Here is a tiny trained network, its code and every weight. The questions are about switching its units off for an input and a class, where a switched-off unit gives its printed mean instead of its output.

import numpy as np


def w(rows, s, z=0):
    codes = np.array(rows[::2]) - 128.0
    scale = np.full(codes.shape[1], s)
    scale[-1] = z or s
    return codes * scale


def f(y):
    return np.maximum(y, 0)


def log_softmax(a):
    a = a - a.max(-1, keepdims=True)
    return a - np.log(np.exp(a).sum(-1, keepdims=True))


def net(x, mask):
    res = np.array(x, float).reshape(1, 3) / 4 @ E
    y = f(res @ A[0][:, :-1].T + A[0][:, -1])
    res = res + np.where(mask, y, B[0][:, -1]) @ B[0][:, :-1]
    return log_softmax(res[-1] @ U[:, :-1].T + U[:, -1])


A, B = {}, {}
E = w([
[80,137,77,210],'x0',
[184,230,116,133],'x1',
[9,153,117,89],'x2',
],0.015)
A[0] = w([
[158,219,132,171,167],'N0',
[147,240,121,84,160],'N1',
[111,55,126,125,253],'N2',
[224,77,142,85,212],'N3',
[184,79,106,245,189],'N4',
[171,107,140,104,196],'N5',
[197,110,129,99,108],'N6',
[131,209,143,5,136],'N7',
[146,77,138,143,122],'N8',
[191,154,103,154,102],'N9',
[175,104,133,90,210],'N10',
[110,93,126,47,197],'N11',
[55,166,99,175,48],'N12',
[126,100,143,32,131],'N13',
[108,51,133,175,135],'N14',
],0.019,0.0055)
B[0] = w([
[135,231,105,133,227],'N0',
[173,89,58,190,236],'N1',
[92,59,196,116,204],'N2',
[38,97,51,81,250],'N3',
[254,131,148,81,236],'N4',
[84,108,90,126,190],'N5',
[94,136,80,145,200],'N6',
[202,54,102,199,236],'N7',
[149,86,110,114,166],'N8',
[161,186,144,114,203],'N9',
[68,98,95,128,198],'N10',
[107,125,223,150,199],'N11',
[41,108,66,110,191],'N12',
[116,145,216,183,202],'N13',
[153,82,97,77,192],'N14',
],0.036,0.021)
U = w([
[97,101,153,100,107],'0',
[250,74,150,156,239],'1',
[111,188,86,188,208],'2',
[206,218,156,143,5],'3',
[135,144,241,203,24],'4',
],0.012,0.0022)

Each question gives the input, the list of numbers given to net, and the class t.
The units are the neurons (one row each of A and B). Each row of codes is followed by its name. A weight is (code - 128) times the scale printed after its matrix; where a second scale follows, it is the last column's (A, B and U).
mask holds one flag per neuron, in row order. A switched-off neuron (its flag False) gives its mean, the last column of its row in B, instead of its output. The means were averaged over made-up inputs and are rounded, as every weight is.
A unit's drop is (log p(t) with every unit on - log p(t) with that unit switched off) / (log p(t) with every unit on - log p(t) with every unit switched off).
The circuit of an input: a set's keep is (log p(t) with only the set's units on - log p(t) with every unit switched off) / (log p(t) with every unit on - log p(t) with every unit switched off). Starting from the 12 units with the biggest drops (on a tie, the unit counted first), units are removed one at a time, each time the one whose removal leaves the highest keep (on an exact tie, the one counted first), for as long as the keep stays at least 0.8.
units of the circuit, in order: the units of the circuit, biggest drop first
unit that matters most: the unit with the biggest drop
top k neurons: the k neurons with the biggest drops, biggest first
drop of u: that unit's drop, to one decimal
input [6,-2,2], class 0: unit that matters most => N12
input [0,1,-5], class 2: top 3 neurons => (N3, N7, N2)
input [-1,-6,1], class 4: top 3 neurons => (N3, N11, N12)
input [-8,0,4], class 4: top 2 neurons => (N13, N11)
input [0,6,-6], class 2: top 2 neurons => (N3, N6)
input [-5,7,0], class 2: top 2 neurons => (N4, N0)
input [0,-6,-1], class 0: top 2 neurons => (N7, N1)
input [-6,3,0], class 2: top 2 neurons => (N4, N3)
input [3,6,-7], class 3: drop of N4 => 0.4
input [-1,8,-8], class 2: drop of N3 => 0.7
input [-1,5,-8], class 2: drop of N3 => 0.8
input [-1,-1,-5], class 0: drop of N3 => 0.1
input [-5,6,0], class 2: top 2 neurons => (N4, N0)
input [-8,-2,-2], class 0: units of the circuit, in order => (N3)
